Below are the code and all the weights of a small trained network. Each question names an input and a class and asks about switching units off, where a switched-off unit gives its printed mean instead of its output.

import numpy as np


def w(rows, s, z=0):
    codes = np.array(rows[::2]) - 128.0
    scale = np.full(codes.shape[1], s)
    scale[-1] = z or s
    return codes * scale


def norm(h):
    return h / np.sqrt((h * h).mean(-1, keepdims=True) + 1e-5)


def f(y):
    return np.maximum(y, 0)


def log_softmax(a):
    a = a - a.max(-1, keepdims=True)
    return a - np.log(np.exp(a).sum(-1, keepdims=True))


def net(x, mask):
    res = np.array(x, float).reshape(1, 7) / 4 @ E
    u = 0
    for l in range(3):
        y = f(norm(res) @ A[l][:, :-1].T + A[l][:, -1])
        res = res + np.where(mask[u : u + 3], y, B[l][:, -1]) @ B[l][:, :-1]
        u += 3
    return log_softmax(norm(res)[-1] @ U[:, :-1].T + U[:, -1])


A, B = {}, {}
E = w([
[118,147,181,165,136,68,147,112],'x0',
[247,60,119,165,231,201,87,66],'x1',
[113,163,120,172,4,151,58,199],'x2',
[136,90,139,207,121,56,124,133],'x3',
[83,252,238,191,74,110,141,172],'x4',
[61,135,59,30,110,97,166,156],'x5',
[116,229,150,67,104,217,131,147],'x6',
],0.0043)
A[0] = w([
[163,223,206,253,87,190,132,138,2],'0.n1',
[149,185,183,211,120,168,110,135,15],'0.n2',
[110,162,133,140,75,159,109,164,75],'0.n3',
],0.0043,0.0027)
B[0] = w([
[169,169,251,151,141,140,3,163,251],'0.n1',
[158,117,220,128,92,102,44,133,196],'0.n2',
[163,125,141,162,204,111,150,45,189],'0.n3',
],0.0055,0.0028)
A[1] = w([
[85,182,143,103,105,137,211,131,34],'1.n1',
[168,108,56,59,155,244,106,98,40],'1.n2',
[192,55,145,149,254,119,171,105,4],'1.n3',
],0.0051,0.0032)
B[1] = w([
[129,145,132,95,156,93,136,143,174],'1.n1',
[192,80,104,65,77,223,126,221,250],'1.n2',
[131,145,92,151,197,75,145,2,254],'1.n3',
],0.0073,0.003)
A[2] = w([
[86,79,53,94,139,89,153,102,131],'2.n1',
[2,242,165,54,115,127,217,145,19],'2.n2',
[102,46,66,222,42,20,116,208,3],'2.n3',
],0.0049,0.0027)
B[2] = w([
[154,173,170,182,133,161,99,117,247],'2.n1',
[122,168,109,59,172,8,143,172,253],'2.n2',
[28,106,95,190,60,253,209,98,220],'2.n3',
],0.0063,0.0028)
U = w([
[194,70,53,33,131,236,126,187,131],'0',
[176,67,93,162,225,98,150,5,139],'1',
[27,79,77,204,55,155,191,123,3],'2',
[158,164,244,189,108,137,50,165,200],'3',
[77,188,130,43,131,34,168,185,135],'4',
],0.012,0.0018)

Each question gives the input, the list of numbers given to net, and the class t.
The units are the neurons (one row each of A and B). Each row of codes is followed by its name. A weight is (code - 128) times the scale printed after its matrix; where a second scale follows, it is the last column's (A, B and U).
mask holds one flag per neuron, layer by layer. A switched-off neuron (its flag False) gives its mean, the last column of its row in B, instead of its output. The means were averaged over made-up inputs and are rounded, as every weight is.
A unit's drop is (log p(t) with every unit on - log p(t) with that unit switched off) / (log p(t) with every unit on - log p(t) with every unit switched off).
The circuit of an input: a set's keep is (log p(t) with only the set's units on - log p(t) with every unit switched off) / (log p(t) with every unit on - log p(t) with every unit switched off). Starting from all 9 units, units are removed one at a time, each time the one whose removal leaves the highest keep (on an exact tie, the one counted first), for as long as the keep stays at least 0.8.
units of the circuit, in order: the units of the circuit, biggest drop first
top k neurons: the k neurons with the biggest drops, biggest first
drop of u: that unit's drop, to one decimal
input [6,-7,7,3,-6,2,2], class 2: units of the circuit, in order => (2.n3)
input [6,-1,7,-5,-6,-8,-8], class 2: units of the circuit, in order => (2.n3, 0.n1)
input [-2,-4,-4,8,-5,8,-1], class 2: top 2 neurons => (2.n3, 1.n3)
input [8,-6,-3,2,-8,4,-4], class 2: top 3 neurons => (2.n3, 0.n3, 1.n3)
input [-1,-8,2,6,8,8,-8], class 2: top 2 neurons => (2.n3, 0.n1)
input [8,-5,6,8,-1,-3,-1], class 2: top 2 neurons => (2.n3, 2.n1)
input [-4,-6,-2,3,-8,2,-7], class 2: top 3 neurons => (2.n3, 0.n3, 1.n3)
input [3,-8,3,0,-6,3,-2], class 2: drop of 2.n3 => 1.4
input [-2,-5,4,8,-4,-8,-7], class 2: drop of 2.n3 => 0.3
input [3,4,8,-8,1,6,-8], class 2: drop of 1.n1 => 0.0
